Here is a tiny trained network, its code and every weight. The questions are about switching its units off for an input and a target symbol, where a switched-off unit gives its printed mean instead of its output.

import numpy as np


def w(rows, s, z=0):
    codes = np.array(rows[::2]) - 128.0
    scale = np.full(codes.shape[1], s)
    scale[-1] = z or s
    return codes * scale


def f(y):
    return np.maximum(y, 0)


def softmax(a):
    e = np.exp(a - a.max(-1, keepdims=True))
    return e / e.sum(-1, keepdims=True)


def log_softmax(a):
    a = a - a.max(-1, keepdims=True)
    return a - np.log(np.exp(a).sum(-1, keepdims=True))


def net(x, mask):
    ids = ['ΔΛΣΦΨαβγεζηθμξπ'.index(c) for c in x.split()]
    T = len(ids)
    res = E[ids] + P[:T]
    u = 0
    for l in range(2):
        q, k, v = (res @ M[l].T for M in (Q, K, V))
        z = softmax(np.where(np.tri(T) > 0, q @ k.T / 2**0.5, -1e9)) @ v
        res = res + np.where(mask[u], z, O[l][:, -1]) @ O[l][:, :-1]
        u += 1
        y = f(res @ A[l][:, :-1].T + A[l][:, -1])
        res = res + np.where(mask[u : u + 16], y, B[l][:, -1]) @ B[l][:, :-1]
        u += 16
    return log_softmax(res[-1] @ U[:, :-1].T + U[:, -1])


Q, K, V, O, A, B = {}, {}, {}, {}, {}, {}
E = w([
[94,90,17,53],'Δ',
[101,212,102,88],'Λ',
[110,138,140,178],'Σ',
[133,150,122,87],'Φ',
[61,88,96,156],'Ψ',
[69,47,161,209],'α',
[102,213,133,157],'β',
[64,92,83,153],'γ',
[107,92,91,213],'ε',
[69,184,86,117],'ζ',
[107,158,255,92],'η',
[12,69,164,121],'θ',
[125,186,114,57],'μ',
[133,104,107,67],'ξ',
[50,216,45,142],'π',
],0.021)
P = w([
[246,124,118,87],'0',
[71,119,114,100],'1',
[69,121,113,103],'2',
[70,124,113,100],'3',
[70,121,115,103],'4',
[70,124,118,103],'5',
[70,125,114,102],'6',
[70,122,116,102],'7',
[67,126,113,100],'8',
[68,124,117,101],'9',
[68,126,115,99],'10',
[66,122,111,100],'11',
[68,124,116,101],'12',
[68,124,116,101],'13',
],0.012)
Q[0] = w([
[255,92,165,158],'L0H1',
[117,129,200,145],'L0H1',
],0.011)
K[0] = w([
[1,151,139,138],'L0H1',
[106,73,138,120],'L0H1',
],0.015)
V[0] = w([
[149,254,132,20],'L0H1',
[248,138,171,21],'L0H1',
],0.0064)
O[0] = w([
[254,175,147,88,215],'L0H1',
[120,56,75,132,254],'L0H1',
],0.008,0.0078)
A[0] = w([
[60,103,250,125,141],'L0N1',
[152,123,75,120,170],'L0N2',
[69,141,103,149,163],'L0N3',
[150,82,108,129,131],'L0N4',
[97,144,117,63,131],'L0N5',
[218,95,141,140,184],'L0N6',
[250,141,140,138,186],'L0N7',
[132,112,119,225,85],'L0N8',
[201,69,202,27,131],'L0N9',
[133,154,149,222,255],'L0N10',
[135,139,104,97,126],'L0N11',
[163,92,91,146,109],'L0N12',
[168,232,75,71,86],'L0N13',
[198,145,132,218,196],'L0N14',
[179,214,160,121,109],'L0N15',
[49,159,29,254,151],'L0N16',
],0.01,0.0056)
B[0] = w([
[127,122,85,156,185],'L0N1',
[170,171,179,119,211],'L0N2',
[127,88,148,87,209],'L0N3',
[104,52,166,146,170],'L0N4',
[165,57,85,80,228],'L0N5',
[169,151,118,76,161],'L0N6',
[141,195,164,54,168],'L0N7',
[122,119,153,60,147],'L0N8',
[174,152,151,193,209],'L0N9',
[79,174,123,24,165],'L0N10',
[163,123,151,90,183],'L0N11',
[99,100,64,183,159],'L0N12',
[158,156,67,167,228],'L0N13',
[189,212,181,16,143],'L0N14',
[84,147,83,219,157],'L0N15',
[139,133,92,2,254],'L0N16',
],0.0079,0.0089)
Q[1] = w([
[186,156,203,164],'L1H1',
[94,148,204,254],'L1H1',
],0.0053)
K[1] = w([
[47,34,196,155],'L1H1',
[2,87,82,175],'L1H1',
],0.0059)
V[1] = w([
[102,211,128,159],'L1H1',
[114,101,3,200],'L1H1',
],0.0067)
O[1] = w([
[13,136,41,85,108],'L1H1',
[71,59,18,53,2],'L1H1',
],0.011,0.0073)
A[1] = w([
[142,60,196,104,46],'L1N1',
[64,199,115,232,182],'L1N2',
[83,55,112,254,242],'L1N3',
[53,108,111,74,200],'L1N4',
[116,199,60,144,94],'L1N5',
[25,118,12,195,2],'L1N6',
[170,146,68,214,125],'L1N7',
[155,156,85,140,100],'L1N8',
[194,64,209,136,126],'L1N9',
[67,152,153,92,155],'L1N10',
[135,23,131,190,56],'L1N11',
[163,46,110,69,48],'L1N12',
[103,238,199,138,99],'L1N13',
[135,143,74,60,74],'L1N14',
[102,60,85,77,227],'L1N15',
[152,37,41,118,122],'L1N16',
],0.0088,0.0052)
B[1] = w([
[116,103,170,90,174],'L1N1',
[73,114,58,156,156],'L1N2',
[216,130,16,205,142],'L1N3',
[75,108,92,198,221],'L1N4',
[176,45,197,121,190],'L1N5',
[174,153,116,3,152],'L1N6',
[172,112,84,179,158],'L1N7',
[71,133,75,191,170],'L1N8',
[56,116,168,142,228],'L1N9',
[144,175,130,188,177],'L1N10',
[220,149,149,153,147],'L1N11',
[107,103,124,73,219],'L1N12',
[33,130,133,119,205],'L1N13',
[112,106,142,120,239],'L1N14',
[184,108,129,189,247],'L1N15',
[181,151,113,180,210],'L1N16',
],0.0068,0.011)
U = w([
[220,70,84,125,77],'Δ',
[173,181,49,165,200],'Λ',
[90,131,160,76,84],'Σ',
[192,153,125,157,185],'Φ',
[118,67,106,126,213],'Ψ',
[59,31,143,105,81],'α',
[109,183,82,129,147],'β',
[128,73,100,124,182],'γ',
[93,92,153,10,3],'ε',
[148,139,69,115,167],'ζ',
[139,139,144,233,99],'η',
[147,75,77,201,128],'θ',
[207,174,80,178,95],'μ',
[221,114,174,94,181],'ξ',
[144,150,51,52,37],'π',
],0.011,0.0056)

Each question gives the input, a string of symbols that net reads in full, and the target symbol t.
The units are the heads (2 rows each of Q, K, V and O) and the neurons (one row each of A and B). Each row of codes is followed by its name. A weight is (code - 128) times the scale printed after its matrix; where a second scale follows, it is the last column's (O, A, B and U).
mask holds one flag per unit, layer by layer, with each layer's heads first. A switched-off unit (its flag False) gives its mean, the last column of its rows in O or B, instead of its output. The means were averaged over made-up inputs and are rounded, as every weight is.
A unit's drop is (log p(t) with every unit on - log p(t) with that unit switched off) / (log p(t) with every unit on - log p(t) with every unit switched off).
The circuit of an input: a set's keep is (log p(t) with only the set's units on - log p(t) with every unit switched off) / (log p(t) with every unit on - log p(t) with every unit switched off). Starting from the 12 units with the biggest drops (on a tie, the unit counted first), units are removed one at a time, each time the one whose removal leaves the highest keep (on an exact tie, the one counted first), for as long as the keep stays at least 0.8.
units of the circuit, in order: the units of the circuit, biggest drop first
unit that matters most: the unit with the biggest drop
k most important neurons: the k neurons with the biggest drops, biggest first
k most important neurons of layer l: the k neurons of layer l with the biggest drops, biggest first
input η Φ Λ Λ Δ μ, target η: units of the circuit, in order	L1H1; L0N7; L1N13
input ξ Ψ μ ξ α α β α, target ξ: units of the circuit, in order	L1H1; L1N11; L1N4
input ξ θ Ψ ξ ξ ξ ξ ξ Δ, target ξ: units of the circuit, in order	L1H1; L0N2
input μ μ Σ Λ ξ Ψ Λ, target Λ: units of the circuit, in order	L0N13; L0H1; L1N8
input γ Δ Σ η ε Λ η, target η: unit that matters most	L0N16
input ε Λ Λ Ψ α, target α: 2 most important neurons	L0N16; L1N4
input Δ Δ ξ Φ θ, target θ: units of the circuit, in order	L0N16; L1N3; L0N1; L0N7
input ε ξ ξ μ π Λ π, target ε: units of the circuit, in order	L0N16; L0H1
input Φ η Δ Σ ξ ξ Ψ Λ π ζ Δ β Σ, target Σ: 3 most important neurons of layer 1	L1N13; L1N15; L1N16
input ξ Δ ζ Φ Ψ, target ξ: units of the circuit, in order	L1H1; L1N4
input η ξ ξ ξ η Δ π α α θ, target η: units of the circuit, in order	L1H1; L0N7
input Δ ξ Δ, target Δ: units of the circuit, in order	L1H1; L1N15
input π Σ Λ ξ Λ ξ π ξ ζ Δ Δ ε Σ Ψ, target π: units of the circuit, in order	L1N6; L1H1; L0N13; L0N16
input β μ θ Σ β π, target π: 2 most important neurons of layer 0	L0N15; L0N13
input α Δ β μ Ψ, target α: unit that matters most	L0N16
input η ζ γ γ μ ζ Δ Ψ Λ ξ, target η: 2 most important neurons of layer 1	L1N9; L1N13
input π Φ Λ, target π: units of the circuit, in order	L1H1; L0N13
input η β Σ α ξ ξ Δ γ Φ γ Δ μ ξ β, target η: 2 most important neurons	L0N7; L0N6
input π ζ μ α ξ ξ ε, target π: 3 most important neurons	L1N6; L0N15; L0N13
input θ Δ ξ Φ ξ Δ μ μ ξ η η, target η: 2 most important neurons	L0N16; L0N13
input α ζ γ, target α: 2 most important neurons	L0N16; L0N3
input π Λ Δ Λ α ξ Φ ξ Δ γ γ, target π: most important neuron of layer 1	L1N6
